Below is a small trained network, with its code and all its weights. Each question gives an input and a class and asks what happens when units are switched off, that is, made to give their printed mean instead of their output.

import numpy as np


def w(rows, s, z=0):
    codes = np.array(rows[::2]) - 128.0
    scale = np.full(codes.shape[1], s)
    scale[-1] = z or s
    return codes * scale


def norm(h):
    return h / np.sqrt((h * h).mean(-1, keepdims=True) + 1e-5)


def f(y):
    return np.maximum(y, 0)


def log_softmax(a):
    a = a - a.max(-1, keepdims=True)
    return a - np.log(np.exp(a).sum(-1, keepdims=True))


def net(x, mask):
    res = np.array(x, float).reshape(1, 8) / 4 @ E
    u = 0
    for l in range(2):
        y = f(norm(res) @ A[l][:, :-1].T + A[l][:, -1])
        res = res + np.where(mask[u : u + 5], y, B[l][:, -1]) @ B[l][:, :-1]
        u += 5
    return log_softmax(norm(res)[-1] @ U[:, :-1].T + U[:, -1])


A, B = {}, {}
E = w([
[184,253,206,118,50],'x0',
[22,171,64,60,146],'x1',
[85,152,217,77,165],'x2',
[124,168,132,49,44],'x3',
[178,33,145,131,78],'x4',
[236,145,136,163,33],'x5',
[106,84,140,91,123],'x6',
[123,63,65,108,102],'x7',
],0.0049)
A[0] = w([
[255,95,47,193,13,8],'L0N0',
[107,119,172,23,44,2],'L0N1',
[126,115,150,32,97,13],'L0N2',
[194,107,239,192,158,22],'L0N3',
[117,37,137,158,65,249],'L0N4',
],0.0069,0.0044)
B[0] = w([
[223,88,7,205,2,229],'L0N0',
[84,50,192,52,23,156],'L0N1',
[77,105,199,65,44,141],'L0N2',
[129,88,247,186,231,186],'L0N3',
[138,200,104,140,177,255],'L0N4',
],0.0091,0.0051)
A[1] = w([
[243,108,36,155,40,62],'L1N0',
[87,52,49,131,204,55],'L1N1',
[103,111,168,20,41,65],'L1N2',
[95,214,153,97,101,57],'L1N3',
[190,99,254,199,178,3],'L1N4',
],0.0088,0.0057)
B[1] = w([
[165,87,48,184,31,254],'L1N0',
[86,46,77,102,168,186],'L1N1',
[83,76,210,62,69,178],'L1N2',
[150,231,102,159,118,171],'L1N3',
[234,106,232,148,244,195],'L1N4',
],0.011,0.0065)
U = w([
[28,44,51,126,230,157],'0',
[224,86,232,213,225,154],'1',
[229,51,51,227,24,193],'2',
[47,107,218,33,44,134],'3',
[81,250,129,155,175,1],'4',
],0.015,0.0042)

Each question gives the input, the list of numbers given to net, and the class t.
The units are the neurons (one row each of A and B). Each row of codes is followed by its name. A weight is (code - 128) times the scale printed after its matrix; where a second scale follows, it is the last column's (A, B and U).
mask holds one flag per neuron, layer by layer. A switched-off neuron (its flag False) gives its mean, the last column of its row in B, instead of its output. The means were averaged over made-up inputs and are rounded, as every weight is.
A unit's drop is (log p(t) with every unit on - log p(t) with that unit switched off) / (log p(t) with every unit on - log p(t) with every unit switched off).
The circuit of an input: a set's keep is (log p(t) with only the set's units on - log p(t) with every unit switched off) / (log p(t) with every unit on - log p(t) with every unit switched off). Starting from all 10 units, units are removed one at a time, each time the one whose removal leaves the highest keep (on an exact tie, the one counted first), for as long as the keep stays at least 0.8.
units of the circuit, in order: the units of the circuit, biggest drop first
k most important neurons: the k neurons with the biggest drops, biggest first
k most important neurons of layer l: the k neurons of layer l with the biggest drops, biggest first
drop when u is switched off: that unit's drop, to one decimal
input [8,-5,8,7,0,5,8,-3], class 3: units of the circuit, in order	[L0N1 L1N2]
input [2,1,-4,-2,-7,-3,1,6], class 0: units of the circuit, in order	[L0N0]
input [4,-6,1,0,-5,6,-8,-4], class 1: units of the circuit, in order	[L0N3 L1N4]
input [-2,-2,-2,3,-5,0,-6,-3], class 4: units of the circuit, in order	[L0N0 L1N0 L1N4]
input [3,4,-7,5,-4,-2,-3,2], class 4: units of the circuit, in order	[L0N0 L1N0]
input [8,4,0,0,-2,2,-1,-5], class 4: 2 most important neurons of layer 1	[L1N0 L1N3]
input [0,6,-5,7,-8,-2,-7,7], class 4: units of the circuit, in order	[L0N0 L1N3]
input [4,5,1,4,8,5,4,-2], class 3: 3 most important neurons	[L0N1 L1N2 L0N2]
input [-6,-4,3,-2,-3,1,1,0], class 1: 2 most important neurons	[L1N4 L0N0]
input [8,-5,3,-3,1,5,5,0], class 1: 2 most important neurons	[L0N3 L1N4]
input [-1,6,7,-4,-4,4,-1,3], class 4: 4 most important neurons	[L0N0 L1N3 L0N3 L1N0]
input [7,6,-8,4,-2,-2,3,-2], class 3: 2 most important neurons	[L0N0 L1N2]
input [-6,2,8,0,-6,1,-8,-8], class 4: 2 most important neurons of layer 1	[L1N4 L1N1]
input [6,0,-3,4,0,-5,5,-8], class 3: most important neuron of layer 1	[L1N2]
input [-1,4,8,-7,-7,8,-8,3], class 4: 2 most important neurons of layer 0	[L0N0 L0N3]
input [3,7,3,-4,-4,5,-3,-3], class 4: drop when L0N0 is switched off	0.2
input [6,-1,8,2,-1,1,-3,-1], class 3: drop when L1N3 is switched off	-0.1
input [-7,8,-8,0,0,2,8,-8], class 0: drop when L0N0 is switched off	0.2
input [-4,7,8,-1,-2,6,-3,-3], class 4: drop when L1N1 is switched off	0.0
